Below are the code and all the weights of a small trained network. Each question names an input and a target symbol and asks about switching units off, where a switched-off unit gives its printed mean instead of its output.

import numpy as np


def w(rows, s, z=0):
    codes = np.array(rows[::2]) - 128.0
    scale = np.full(codes.shape[1], s)
    scale[-1] = z or s
    return codes * scale


def norm(h):
    return h / np.sqrt((h * h).mean(-1, keepdims=True) + 1e-5)


def f(y):
    return np.maximum(y, 0)


def softmax(a):
    e = np.exp(a - a.max(-1, keepdims=True))
    return e / e.sum(-1, keepdims=True)


def log_softmax(a):
    a = a - a.max(-1, keepdims=True)
    return a - np.log(np.exp(a).sum(-1, keepdims=True))


def net(x, mask):
    ids = ['αβγδεηλστφω'.index(c) for c in x.split()]
    T = len(ids)
    res = E[ids] + P[:T]
    r = norm(res)
    for j in range(2):
        rows = slice(4 * j, 4 * j + 4)
        q, k, v = (r @ M[0][rows].T for M in (Q, K, V))
        z = softmax(np.where(np.tri(T) > 0, q @ k.T / 4**0.5, -1e9)) @ v
        o = O[0][rows]
        res = res + np.where(mask[j], z, o[:, -1]) @ o[:, :-1]
    y = f(norm(res) @ A[0][:, :-1].T + A[0][:, -1])
    res = res + np.where(mask[2:26], y, B[0][:, -1]) @ B[0][:, :-1]
    return log_softmax(norm(res)[-1] @ U[:, :-1].T + U[:, -1])


Q, K, V, O, A, B = {}, {}, {}, {}, {}, {}
E = w([
[193,41,89],'α',
[92,206,159],'β',
[112,83,129],'γ',
[197,101,254],'δ',
[99,103,138],'ε',
[102,77,125],'η',
[231,131,125],'λ',
[119,79,127],'σ',
[164,188,149],'τ',
[204,126,78],'φ',
[132,81,233],'ω',
],0.014)
P = w([
[54,186,125],'0',
[4,138,143],'1',
[14,147,140],'2',
[17,121,134],'3',
[33,105,118],'4',
[47,88,118],'5',
[79,94,93],'6',
[42,93,119],'7',
[79,102,87],'8',
[73,94,99],'9',
[54,101,103],'10',
],0.0028)
Q[0] = w([
[178,253,154],'head 0',
[3,6,194],'head 0',
[184,186,55],'head 0',
[41,144,154],'head 0',
[107,92,159],'head 1',
[26,34,254],'head 1',
[184,222,186],'head 1',
[140,192,168],'head 1',
],0.0075)
K[0] = w([
[159,147,167],'head 0',
[66,99,73],'head 0',
[247,196,160],'head 0',
[95,106,104],'head 0',
[130,152,127],'head 1',
[159,118,197],'head 1',
[101,115,115],'head 1',
[131,135,115],'head 1',
],0.011)
V[0] = w([
[128,237,124],'head 0',
[153,184,128],'head 0',
[201,195,49],'head 0',
[142,163,218],'head 0',
[171,42,254],'head 1',
[190,173,188],'head 1',
[112,89,241],'head 1',
[93,58,124],'head 1',
],0.0087)
O[0] = w([
[53,118,209,50],'head 0',
[58,116,141,97],'head 0',
[19,120,166,89],'head 0',
[200,186,102,126],'head 0',
[223,227,184,252],'head 1',
[235,251,131,155],'head 1',
[254,200,108,183],'head 1',
[108,216,70,152],'head 1',
],0.0052,0.0041)
A[0] = w([
[96,154,170,171],'neuron 0',
[131,161,71,173],'neuron 1',
[132,219,74,127],'neuron 2',
[79,173,56,253],'neuron 3',
[131,173,144,94],'neuron 4',
[195,121,138,174],'neuron 5',
[2,110,147,103],'neuron 6',
[169,176,193,155],'neuron 7',
[85,150,231,139],'neuron 8',
[58,91,78,171],'neuron 9',
[156,95,182,135],'neuron 10',
[103,75,153,73],'neuron 11',
[226,111,156,191],'neuron 12',
[180,90,94,59],'neuron 13',
[117,157,146,128],'neuron 14',
[156,131,186,90],'neuron 15',
[58,158,196,198],'neuron 16',
[109,163,168,131],'neuron 17',
[167,69,191,142],'neuron 18',
[181,182,55,138],'neuron 19',
[225,103,49,201],'neuron 20',
[77,119,75,170],'neuron 21',
[149,84,131,110],'neuron 22',
[101,196,176,137],'neuron 23',
],0.009,0.0031)
B[0] = w([
[156,87,89,154],'neuron 0',
[157,86,143,155],'neuron 1',
[143,140,173,158],'neuron 2',
[220,114,200,152],'neuron 3',
[100,177,84,148],'neuron 4',
[74,181,120,197],'neuron 5',
[47,100,179,141],'neuron 6',
[154,179,142,185],'neuron 7',
[137,111,69,166],'neuron 8',
[115,120,254,138],'neuron 9',
[90,216,85,151],'neuron 10',
[97,157,105,130],'neuron 11',
[71,158,130,226],'neuron 12',
[140,120,82,175],'neuron 13',
[135,94,88,144],'neuron 14',
[89,131,124,148],'neuron 15',
[155,94,116,165],'neuron 16',
[123,109,84,153],'neuron 17',
[107,167,102,166],'neuron 18',
[144,94,107,187],'neuron 19',
[110,176,162,254],'neuron 20',
[100,95,246,136],'neuron 21',
[144,138,98,153],'neuron 22',
[100,99,44,169],'neuron 23',
],0.0065,0.0097)
U = w([
[169,177,167,134],'α',
[169,127,104,103],'β',
[157,121,105,32],'γ',
[72,138,58,230],'δ',
[164,9,115,83],'ε',
[80,152,120,54],'η',
[100,76,179,242],'λ',
[177,72,151,122],'σ',
[138,149,153,82],'τ',
[75,79,125,102],'φ',
[133,132,153,3],'ω',
],0.015,0.0043)

Each question gives the input, a string of symbols that net reads in full, and the target symbol t.
The units are the heads (4 rows each of Q, K, V and O) and the neurons (one row each of A and B). Each row of codes is followed by its name. A weight is (code - 128) times the scale printed after its matrix; where a second scale follows, it is the last column's (O, A, B and U).
mask holds one flag per unit, heads first, then neurons. A switched-off unit (its flag False) gives its mean, the last column of its rows in O or B, instead of its output. The means were averaged over made-up inputs and are rounded, as every weight is.
A unit's drop is (log p(t) with every unit on - log p(t) with that unit switched off) / (log p(t) with every unit on - log p(t) with every unit switched off).
The circuit of an input: a set's keep is (log p(t) with only the set's units on - log p(t) with every unit switched off) / (log p(t) with every unit on - log p(t) with every unit switched off). Starting from the 12 units with the biggest drops (on a tie, the unit counted first), units are removed one at a time, each time the one whose removal leaves the highest keep (on an exact tie, the one counted first), for as long as the keep stays at least 0.8.
circuit, biggest first: the units of the circuit, biggest drop first
most important unit: the unit with the biggest drop
k most important neurons: the k neurons with the biggest drops, biggest first
which heads matter: for each layer, one digit per head in row order, 1 if its drop is at least 0.15 and else 0, layers parted by /
drop when u is switched off: that unit's drop, to one decimal
input α α α α τ α β α α γ, target λ: circuit, biggest first => head 1; neuron 9
input δ τ α, target α: circuit, biggest first => head 1; neuron 20
input α η τ τ η α φ, target λ: most important unit => head 0
input α α φ ε τ γ τ α τ α, target δ: 2 most important neurons => neuron 3; neuron 18
input α α α β, target λ: 2 most important neurons => neuron 6; neuron 21
input τ σ φ σ τ α δ α φ α ε, target α: which heads matter => 10
input α α β δ φ τ τ β η α λ, target δ: circuit, biggest first => head 1; head 0; neuron 3
input η τ β, target δ: circuit, biggest first => neuron 23; head 1; neuron 20
input α τ τ τ δ γ, target α: which heads matter => 01
input α α α α, target ε: 2 most important neurons => neuron 9; neuron 21
input η β τ τ λ α δ α α τ α, target δ: which heads matter => 10
input τ η β, target δ: which heads matter => 11
input η τ φ α α φ ε β, target λ: which heads matter => 01
input α α α, target ε: most important unit => head 0
input α φ α δ α σ, target α: drop when neuron 7 is switched off => 0.0
input α α ω δ σ, target α: drop when head 1 is switched off => 0.4
input λ φ α α, target λ: drop when head 0 is switched off => 0.8
